In the rows, zero is written as 128.
Each row has a class, written after it.
[160 139 141 121 134 139 158 126 123 117 114 118 100 130 163 130 131  97
 114 139 143 100 100 124 130 104 129 152 120 102 130  95 130 124 137 121
 131 104 114 132 111 136 101 105 108 126 113 151  99] : z435
[165 157 128 104 157 128 135 149 128 138 127 114 131 122 147 105 141  96
 108 125 141 107 153 118 123 119 126 110 128 121 128 153 146 126 156 147
 100 120 133  96 138 142 139 164 112 129 137 118 135] : z981
[ 93 107 157 130 114 108 112 109 125 135 125 104 107 125 124 108 123 113
  54 151 138 165 147  83  92 133 115 125 141 114 138 123 134 136 158  99
 110 120 101 161 112 128 119 122 123 128 104  79 123] : z22
[146 152  92 126 156 137 126 149 135 156 136 137 134 153 133  67 143 141
 173 141 130 115 154 106 137 117 166 132  85 116 134 140 117 123 147 161
 109 116 145 145 135 135 122 144 127  83 119 148 129] : z372
[172  88 147 116 151 134 126  71 103 173  90 107 119 137 147  77 107 126
 143 117 119  68 148  46  95 104 112 145 161 158 112 153 109 128 180 136
 111  87 120 102 135 163  66 137  81 110 116 111 159] : z427
[118 147 102 104 120 149 113 137 137 132 135 139 125 120 104  97 141 102
 122 140 137 140 134 128 132  94 138 138 116 122 126 128 135 124 144 129
 120 148 126 122 164 115 112 132 154 121 120 182 145] : z674
[151 115 132 126 132 101 107 120 136 125 122 123 117 114 139 138 127 126
 133 117 137 157 147 114 126 126 126 134 130 134 133 126 113 135 121 144
 123 140 108 121 135 137 139 111 142 138 149 125 107] : z272
[117 177 121  92 100 161 160  87 113 100 155  56  90 134 110 126  84  74
  85 115 148 231 251  85  96  76 187  60  84 178 137 112 169 149 137 149
 145 136 144 100 184 165 135  84  89 128 120 128  75] : z430
[135 102 122  99 146  92  85  89 143 138 126 134 120 108 142 122 107 105
 140 138 160 171 142  79 113  93 145 134 131 138 140 155 100 138 144 145
 138 148 116 152 130 116 121 145 130 127 138 130  92] : z39
[105 151 132 103 112 154 159  97 135 102 163  90 152 115 130 115 155  86
 117 131 138  99 122 125 130  87 135 123 141  85 116 115 135 116 140 123
 140  99 159 114 128 138 118 148 129 153 170 150  93] : z435
[125 148  65 123 127 143 124 153 136 151 121 159 118 122 126  85 133 128
 144 141 132 125 141 127 138  99 147 132 128 127 132 114 102 121 135 122
 123 146 145 123 150 146 130 114 143 108 116 147 162] : z272
[167 128 128 158 125 123 118 158 132 117 139 114  98 125 168 149 146 154
 132 103 132 150 146  89 104 142 153  87 124 141 121 147  75 116 109 142
 126 155 130 141 130 140 167  78 110 112 175 133 172] : z372
[166  98 159 101 127 129 119 146 133 115 124 103 119 127 123 188 117 122
 128 143 116 191 143 142 135 126 151 127 136 113 104 106 145 106 123 176
 114 122 110 143 133 112 134 109 102 129 145 144 105] : z39
[106 120 169 126 120 132 122 132 137 147 115 125 111 141 131  99 123 119
 106 155 117 115 123 109 127 125 130 129 126 110 127 150 112 117 155 122
 106 113 113 136 113 150 112 142 118 116 131 121 161] : z22
[126 130 114 103 129 156 132 114 132 143 110 121 122 128 122 152 140  94
 134  92 129 108 141 133 130  88 111 140 128  90 104 134 104 126 132 118
 151 107 137 129 140 130 113 145 140 131 183 143  91] : z372
[152 100  90 146 149 130  97 133 118 145  95 149 121 137 153 135  71 121
 133 143 126 130 149  86 120 142 122 143 129 139 138 142  93 106 130 124
  81 128 117 117 147 145  67 128 123 114 150 104 182] : z981
[173 159 164 144 125 102 172 145 137 133 100 117  86 127 125 173 129 105
 103  90  96 156 176 117 149 113 174 102 115 107 107  94 160 135 129 135
 140 125 116  90 108 166 174 100 126 120 125 127 111] : z430
[112 124 145 122 120 135 104 134 134 135 126 128 135 134 132 115 128 140
 108 118 150 120 118 114 127 124 104 137 152 113 128 151 119 114 126 139
 120 108 111 148 125 129  88 122 164 123 152 117 161] : z435
[140 104 105 128 121 127 123 144 140 138 135 148 108 112 128  81 153 111
 105 138 133 148 111 109 119 114 139 128 109 145 122 131 119 128 143 154
 114 126 136 102 135 140 120 118 158 121 115 162 146] : z435
[105 103 139 132 123 118 151 120 136 136 108 112 123 124 118 124 118 140
  84 133 136 110 151 115 130 134 144 105 133 114 113 137 138 105 137 149
 110 115 123 150 145 167 110 130 109 122 179 133 118] : z372
[131 138 105 116 129 151 143 139 110 138 124 136 124 133 118 100 135 123
 119 159 140 122 135 128 148  90 158 130 124 115 125 113 133 129 150 106
 127 145 136 130 136 133 136 136 120 121 128 161 148] : z22
[140 120  98 112 147 149 119 114 117 137 118 123 114 137 139  82 120 121
 131 116 141 104 123 101 119 113 113 131 135 127 116 135 117 121 157 118
 100 124 143 105 117 134 124 136 148 121 170 119 143] : z435
[146  86 144 125 140 142 102 126 149 131 146 110 112 120 149 116 113  97
 155 140 143 140 130 119 128 134 129 174 121 135 121 131 101 137 142 131
 150 147 118 121 139 136 131 148 111 131 108 127 140] : z272
[ 90  82 161 117 108 128 130  99 135 141 119 127 126 129 133 133 111 108
  97 149 124 128  96  95 129 110 132 129 155 111 109 144 108 127 132 134
 109 123 121 131 135 121 102 128 129 124 130 150 169] : z435
[159 179  98 149 133 128 101 183 120 127 140 108 130 150 130 128 149 136
 129 111 114 167 179 127 127 137 141  97 116 113 115 128 112 109  78 131
 142 145 132  96 108 141 194  81 115 102 138 107 138] : z674
[184  78  91 114 130  94 113 120 149 145  58 124 117 147 114 144 153 127
 209  46 101 145 201  94  64 152  37 132 138 132 131 149 143  56 144 106
 151 163 105 136 128 136 118 113 131  85 179  34 128] : z793
[137 136 139 124 116 145 139 115 123 117 130 129 116 123 129 126 124 132
  84 120 125 148 142  84 115 115 183 109 124 143 119 157 106 124 116 130
 113 143 129 123 118 138 144 127 115 136 181 142 164] : z22
[134 124 136 117 140 115 124 108 136 133 128 126 122 112 150 136 120 133
 142 120 147 145 148 102 116 119 132 136 131 142 144 128  95 133 136 135
 120 141 107 134 132 132 132 138 120 127 145 109 116] : z39
[110 104 157 147 104 110  90 105 163 106 150 137 127 100 111 117 100  81
 102 189  91 136  84 114  96  99 109 152 152 121 109 137 109 146  99 150
 132 154 173 137 114 135 113  65 136 141 192 149 131] : z272
[118 122 127 134 132 115 147 120 127 139 134 108 147 128 125 130 142 122
 117 129 133 125 149 126 124  99 144 131 136  98 121 121 128 115 121 140
 143 104 129 109 146 120 113 133 100 122 132 163 121] : z372
[124 126 137 103 128 110 135 108 138 134 120 114 142 125 141  97 153 133
 122 111 136 147 157 122 116 134 132 124 137 132 135 148 112 133 125 146
 108 145 109 121 138 143 124 150 118 121 111 144  97] : z930
[141 144  90 123 176 136  97 126  99 164 117 135  53 122 166  75 110 102
  78 130 117 137 151  85  69 127  87 118 116 172 142 161 100 154 162 128
  63 157 128  60 104 138 112 156 154  96 144 145 161] : z793
[117 107 177 121 123 130 119 129 139 138 115 133 111 140 123 151 103 126
 114 144 108 127 140 109 116 127 114 135 134 127 120 163 128 119 145 135
 121 121 124 129 122 142 105 128 137 119 125  98 172] : z427
[137 119 119 123 154 105 118 148 124 160 147 132 139 121 147  72 131 135
 128 160 129 122 132 103  89 107 104 135 156 124 139 168 118 139 155 122
 127 116 129 107 116 159 110 147 129 133 124  99 160] : z39
[155 111 152 144 122 124 111 144 125 107 129 122  95 130 138 151 108 126
 129 105 113 175 120 130 141 145 153 111 131 131 116 115 105 134 112 108
 162 137 109 128 116 134 183 132 124 124 168 122 164] : z452
[131 157 128 119 100  77 109 128 114 132  94 168  80 150 142  91 140 109
  56 129  70 128 204  86 142 147 142 100 130 112 135  93 182 133 139 119
  91 104 100 130  92 137 101 151 117 106 134 114  90] : z930
[133 127 100 120 118 138 113 146 116 143 133 124 123 121 125  76 148 125
 150 136 133 130 139 130 123 144 116 134 116 121 132 138 123 134 139 140
 114 127 138 128 146 109 108 149 145 119 100 146 145] : z452
[114 143 124 136 151 119 107 136 135 127 144 128 144 115 143 142 145 131
 116 111 134 101 132 109 138  85 137 124 130 105 127 126 100 123 134 134
 135 122 129 128 117 151 120 134 110 123 184 162  84] : z39
[131 127 113 151 128 166 122 144 133 141 119 166 129 143 143  81 125 125
  98 162 123 122 154 123 112  99 137 147 127 129 112 124 119 124 149 109
  87 131 148 106 132 168  95 151 162 118 116 162 130] : z930
[135 134 119 126 128 121 134 131 130 125 134 124 103 117 133 151 113 123
 114  99 109 136 137  98 130 116 158  95 150 136 109 135  92 127 107 136
 135 155 141 139 117 158 162  94 120 111 192 139 164] : z793
[120 134 129 142 115 112 118 111 124 138 157 125 100 115 121 167 118 108
 107 113 132 133 136  95 131  93 144 104 145 158 126 128  99 144 108 129
 136 166 132 123 110 149 155  75 114 127 148  96 175] : z452
[119 122 135 147 112 109 115 106 133 121 128 138  93 125 136 152 109  98
 113 151 107 151 149  94 146  95 153 115 109 145 129 134 101 130 103 134
 122 172 148 114 125 159 148  90 130  96 185 142 169] : z674
[156 153 117  94 118 136 119 135 136 158 122 128 119 110 124  66 139 120
 123 142 116 128 183  87 100 161 120 129 134 157 118 131 141 139 152 158
 101 122 143  94 119 146 148 137 132 144  92  76 140] : z22
[118 100 125 139 116 122 121 145 129 137 120 124 140 131 141 101 136 137
 120 162 100 136 144 123 111 136 121 138 131 121 134 145 130 123 133 117
 116 117 133 126 134 159  94 128 114 125 135 120 144] : z39
[123 132 134 135 137 115 122 117 140 129 136 132 133 130 130 129 122 117
 122 135 130 117 140 107 126 101 137 140 135 117 127 114 130 132 135 139
 140 118 127 132 128 134 116 131 120 134 143 145 111] : z930
[130 136 108 104 156 109 140  85 138 134 139 120 142 119 162 104 113 122
 145 119 151 115 151  88 125 109 147 138 131 149 125 122 105 133 127 133
  96 126 129  97 128 162 156 127 101 140 141 107 113] : z930
[143 110 150 121 131 118 132 109 139 110 136 134 131 126 114 155 124 112
 119 119 117 142 150 131 109 120 141 125 133 131 122 109 138 119 142 128
 143 132 116 148 142 118 107 156 120 126 139 161  80] : z372
[124  90 152 126 116 127 150 145 127 146 109 152 104 139 135  95 102 123
  75 154  98 155 135 116  81 132 116 135 150 119 117 144 129 127 136 116
 104 112 107 126 130 138 100 139 126 118 131 130 165] : z793
[122 122  66 107 141 162 163 151 109 166 118 124 149 122 156  90 161 129
 147 140 138  92 113 133 133  80 103 138 127 119 130 141 112 148 140 121
 134 133 163 134 181 181 109 123  95  86 139 173 147] : z674
[146 115 138 133 113 117 160 140 150 125 140 117 112 110 130 139 136 113
 105  76 117 141 155 108 117 135 146 118 148 146 114 143  81 145 111 158
 128 158 141 122 148 152 138  91  99 124 168 130 177] : z981
[129 137  92 127 126 148 136 140 146 133 134 145 111 130 119  68 137 112
 141 129 131 101 150 126 136 108 144 146 108 112 129 120 128 112 167 137
 111 133 153 116 157 136 116 164 138 102 136 144 158] : z427
[109 143 138 155 125 131 180 128 133 147 141 172  97 109 101 141 100 115
 120  74 103 117 140 101  86 109 128 109 114 140  88 141 103 135 130  72
 133 151 147  96 102 143 120  93 149 143 194 117 138] : z427
[146 143  87 126 125 141 131 140 117 126 137 141 109 123 105  89 129 148
 140 109 124 113 133 129 120 128 138 138 124 131 124 115 150 117 140 126
 121 142 143 130 141 133 102 132 141 108 120 166 139] : z372
[171 128 112 123 144 125  93 133 108 138 139 151 112 122 131 118 101 126
 126 129 138 112 152 100 110  93 113 131 146 154 131 142 128 136 149 134
 128 137 128 116 130 155  99 137 143 135 157 126 141] : z452
[136 151  77 112 141 121 177 111 146 145 109 117 112 110 123 123 135 100
 137  73  97 161 173  78 142 159 171 103 147 152 139 109  83 138 128 124
 119 184 114  80 131 148 124 120 147 106 144 108 209] : z272
[168 164 107 111 121 147  93 128 131  79 120  70  98 137 134 129 123 104
  94 137  95 157 195  74  86 144 110 140 138 147 139  95 108 122 115 185
 135 145 136 136 145 157 106  60  97 107  93 158 122] : z981
[ 97 110 150 136 114 135 116 127 133 145 139 145 124 143 131 105 109 129
 105 121 112 118 115 102 114 135 108 133 154 123 122 144 105 137 137 117
 110 127 112 117 119 139  86 140 149 122 131 123 169] : z435
[133 122 122  98 129 119 128 110 126 117 146 121 123 121 116 102 114  92
 146 138 135 139 150  95 123 126 113 128 142 111 126 132 106 129 131 151
 165 128 123 139 138 110  74 137 138 127 151 149 124] : z427
[148 135 127 131 128 132 124 103 130 132 141 104 122 122 139 123 149 101
 147 117 145 110 136 118 136 123 141 116 119 132 121 129 127 118 126 149
 125 122 132 142 125 118 122 122  99 133 147 134 111] : z430
[ 87  98 144 161 141 123 125 124 136 139 100 118 163 146 143 132 122 135
  70 144 116 174 140 113  98 125 120 105 144 100 122 155 107 126 130 118
  95 112 132 104 151 137 162 176 140 115 159 129 150] : z981
[123 130  97 132 110  97 108 134 166 114 114 130 112 108 115 127 121 124
  85  98  95 151 116 114 122 136 181 105 135 142 137 138 105 145 102 157
 153 134 134 162 153 161 166  93  96 131 172 127 138] : z272
[190 134  85 108 156 155 129 129 137 138 110 132 113 124 181 103 130  99
 121 119 159  98 150 112 107 177 124 126 132 162 127 150  95 125 138 157
  83 118 133 124 121 134 130 164 143 141 117  86 127] : z793
[ 83 133 134 150 132 128 118 125 132 142 131 110 152 141 132  86 122 136
  83 161 112 135 126  91 104 133 129 108 149 122 136 153 115 133 139 130
 101 110 130 127 133 157 108 135 121 119 123 133 169] : z981
[134 152 153 109 134 168 123  88 135 106 132 118 122 140 165 116 110 125
 102 144 127 126 176 131 104 146 121 174 136 136 133  93 166 155 155 125
 112 113 136 159 111 129  96 170 115 147 130 132  42] : z430
[127 133 131 140 158 165 146 113 124 118 122 119 186 118 118  83 153 130
 106 128 101 126 139 125  85 118  92 153 134 162 136 113  87 156 144 113
  83 134 144  87 160 140  88 114 164 105 150 138 151] : z427
[138 126 112 109 130 120 147 141 132 122 127 125  98 129 140 142 110 121
 123  98 133 148 151 100 146 100 164 102 121 141 110 127 106 130 113 147
 137 148 134 102 126 160 165  77  98 117 172 145 153] : z452
[121 163 127 103 130 133 144 107 123 113 130  97 144 126 124 132 131 133
 103 129 127 118 153 137 130 103 156 127 152 104 128 120 139 132 125 135
 148 112 130 124 135 145 112 133 112 148 152 175  85] : z372
[138 110 136 128 140 111  96 101 144 125 133 120 104 111 176 119  91 102
 116 124 154 148 122 124 123 150 127 174 115 129 152 156  99 151 112 147
 120 122 100 142 130 156 102 181 138 134 143 130  91] : z793
[184 128  86 103 142 102 140 160 114 166 127 130 106 129 135 105 162 130
 124 112 147 150 155 118 109 103 133  94 118 134 140 172 123 125 137 169
 125  88 114  70 124 156 127 119 128 139 115  94 115] : z372
[148 120 119 177 149 162 134 159 202 130  89 162 215 157 154  99 168 111
  78  96  84 118  99 165  76  96 153 153 136 144 109 156  85 136  81 132
 111 116 156  76 162 107 138  75  63 119 252 149 183] : z372
[144 107  90 131 143 123 145 122 134 118 124 132 137 132 153 146 124 137
 124  99 159 152 170 104 130 125 144 151 133 162 146 117 105 137 111 150
 134 155 131  98 146 118 116  96  93 125 132 133 149] : z981
[ 90 110 128 112 130 116 135 124 142 137 121 128 138 134 136 118 125 107
 112 150 121 117 134 104 112 112 113 127 136 108 130 163 103 127 144 129
 102 125 141 147 152 134 106 131 121 122 141 140 162] : z981
[179 141 103 102 144 145 131 118 105 143 102 108 113 145 156  95  92 118
 117 118 147 117 165  87 131 118 160 124 165 136 119 127 118 129 150 134
 112 113 134  99 127 153 112 138 104 118  89 125 159] : z22
[ 86 116 120 145 140 127 115 111 107 152 150 105 136 138 141 108 120 152
  82 193 108 122  91  89 111 124 143 137 146 121 144 160 140 146 133 131
 115 108 127 178 111 168  84 148 107 121 110 146 161] : z39
[ 74 119 108 107 106 133  96 107 136 151 143 134  97 130 150  84  93 109
 108 180 124 120  94  82 140 111 145 112 126 121 118 133 143 115 143 139
  74 124 109 141 134 177 104 136  85 125 148 164 145] : z452
[113 135 116 126 121 132 127 110 133 147 108 145 118 137  89  51 123 140
 131 131 106  80 124  98 113  88 132 144 152 118 120 119 139 132 174 127
 132 128 128 171 171 142  96 145 149 106 118 208 156] : z272
[155 119 127 130 157 114 122 140 127 152 132 122 133 131 144 101 118 104
 108 144 144 140 143 115 113 119 132 122 126 137 145 155 120 141 155 145
 104 129 113  87 137 144 102 159 119 127 122 125 142] : z22
[117 169 103 144 124 131 143 132 123 135 138 118 128 123 120  55 167 145
  92 144 108  97 130  98  99 114 130 125 117 118 149 130 117 133 146 155
  99 112 131 125 152 178 111 141 141 106 107 187 127] : z674
[ 93 111 132 119 130 109 126 116 137 146 115 133 130 133 134 112 115 121
 107 150 110 121 134 105 122 132 128 131 138 112 129 152 112 130 141 125
 103 118 120 134 137 134  96 135 121 122 132 126 159] : z427
[ 85 153 116 148 115 101 117 140 153 111 188 120 179  89 106 163 157 128
 128 121 151 118 120 117 135 112 178  99  93 181 155 145  92 123  78 178
 141 154 118 131 176 119 108  46  78 151 117 185 157] : z452
[136 115 128 103 118 152 137 141 118 139 114 118 106 111 123  88 135 125
 121 142 128 122 137 129 132 113 143 149 120 109 127 147 112 110 144 135
 116 130 136 124 146 139 103 148 127 107 151 144 171] : z435
[142 125 129 121 120 141 131 111 117 138 150 139 104 158 140 103  99  75
 135 113 127 103 141 104 141 102 139 117 116 115  95 127 100 124 116 131
 102 107 112 119 125 146 101 135 105 120 135 145  96] : z272
[133 127 122 113 123 119 118 110 126 113 138 133 110 133 122 120 116 112
 133 137 113 120 132 138 126 101 106 141 150 111 114 106 139 126 131 127
 139 120 137 138 130 137 122 128 139 136 150 169 111] : z430
[165 124 122 126 141 124 128 138 118 138 126 113 129 127 141  86 137 122
 126 143 130 116 144 106 122 141 123 118 148 119 122 141 156 139 153 130
 110 141 136 113 120 136 122 134 128 132 131 115 145] : z430
[131 123 127 137 144 120 120 121 144 145 108 164 120 160 171 137 134 113
  88 104 118 103 150  84 111 101 137 132 134 142 134 153  99 130 141 113
 109 121 110 122 129 138 113 141 115 104 132 138 165] : z674
[184 117  74 138 113 157 190 145 119 124 121 131 105 132 108 121 157 108
 144 103 128 117 133 159 160 124 182 139 106 140  99 119 147 110 109 116
 144 158 169  94 111 135 114  81 137 137 142 159 165] : z435
[121 130  99 142 134 116 164 137 109 144 124  82 106 128 156 113 142 113
  90 133 163 105 193  77 137  85 140 124  90  92 126 128 121 136 130 173
 110 135 151  97 162 161 143 104  76 103 155 169 120] : z22
[127 138 125 109 132 111 141 177 134 160 142 141 130 112 151  73 182 119
  76 146 112 115 152 138 131 120 103 127 145 131 126 120 151 155 153 153
 100 120 130  48 128 167 124 135 140 129 112 146 148] : z435
[133 107 178 169 124 138 124 140 140 149 121 127 113 124 125 164  84 140
 115 107 128 169 117 139 102 119 163  84 122 166 104 169  92 119 112 133
 129 119 154 141 126 155 156  96 125 111 179  89 161] : z435
[ 74 136 131 151  99 103 140 144 138 174 119 119 143 145 141 117 119 151
  82 199  88 146 177 120 119 132 107 121 182  85 118 110 159 133 106 126
 126 110 125 143 131 210 143 113 117 128 128  91 146] : z272
[125  53 116 190 119  69  99  71 122 108 136 195  71 101 105 104  44  99
  78 110 108 148  85  39 132 180 136 116 108 166  97  90 130 176 102 130
 107 164 111  88 130 102 180 164 180 133 211 128 152] : z372
[118  97 112 115 122 123 104 118 135 124 105 143 123 144 138 118  80 137
 120 138 126 149 117  94  98 102 107 143 152 137 141 139 107 124 137 125
 119 103 102 144 164 154  86 106 144 130 144 135 178] : z452
[113 109 136 132 124 125 142  99 136 111 141 117 152 137 123 137 128 110
 112 123 125 136 116 140 129 117 113 133 148 115 120 113 143 136 113 133
 142 114 127 140 140 136 114 140 139 136 156 149  95] : z272
[ 72 122 129 115 119 136 128 104 134 142 117 115 132 140 121 114  94 119
 101 148 122 130 111 116 127 110 131 114 143 106 119 132 136 116 140 122
 104 110 119 123 145 150 107 139 133 130 157 147 142] : z435
[135 128 137 127 130 134 137 105 139 136 130 115 131 127 141 128 135 112
 133 139 133 124 143 123 122 115 141 131 126 122 117 113 118 122 129 136
 130 115 128 141 137 141 130 136 108 125 146 138  99] : z372
[171 115 137 116 130 155 138 132 139 137 135 132 126 135 156  83 115 100
 138 160 150 128 150 120 102 117 124 139 133 153 111 133 142 123 144 132
 117 142 123 111 149 150 126 146 110 135 121 132 155] : z452
[132 177 100  75 150 161 134 175 116 147 152 140 138 110 133 128 125 120
 127 144 112 123 129 138 128  63 133 107 128 121 103 135 157 113 155  93
  86 135 143  86 135 196 124 102 112 129 156 141 136] : z427
[134 131 144 172 138 113 151 114 129 121 131 125 116 122 152 168 135 116
 115 112 157  95 110 146 154  80 145 139 106 115 128 123 103 136 107 134
 130 120 139 132 130 153 137 104 130 123 146 172 108] : z430
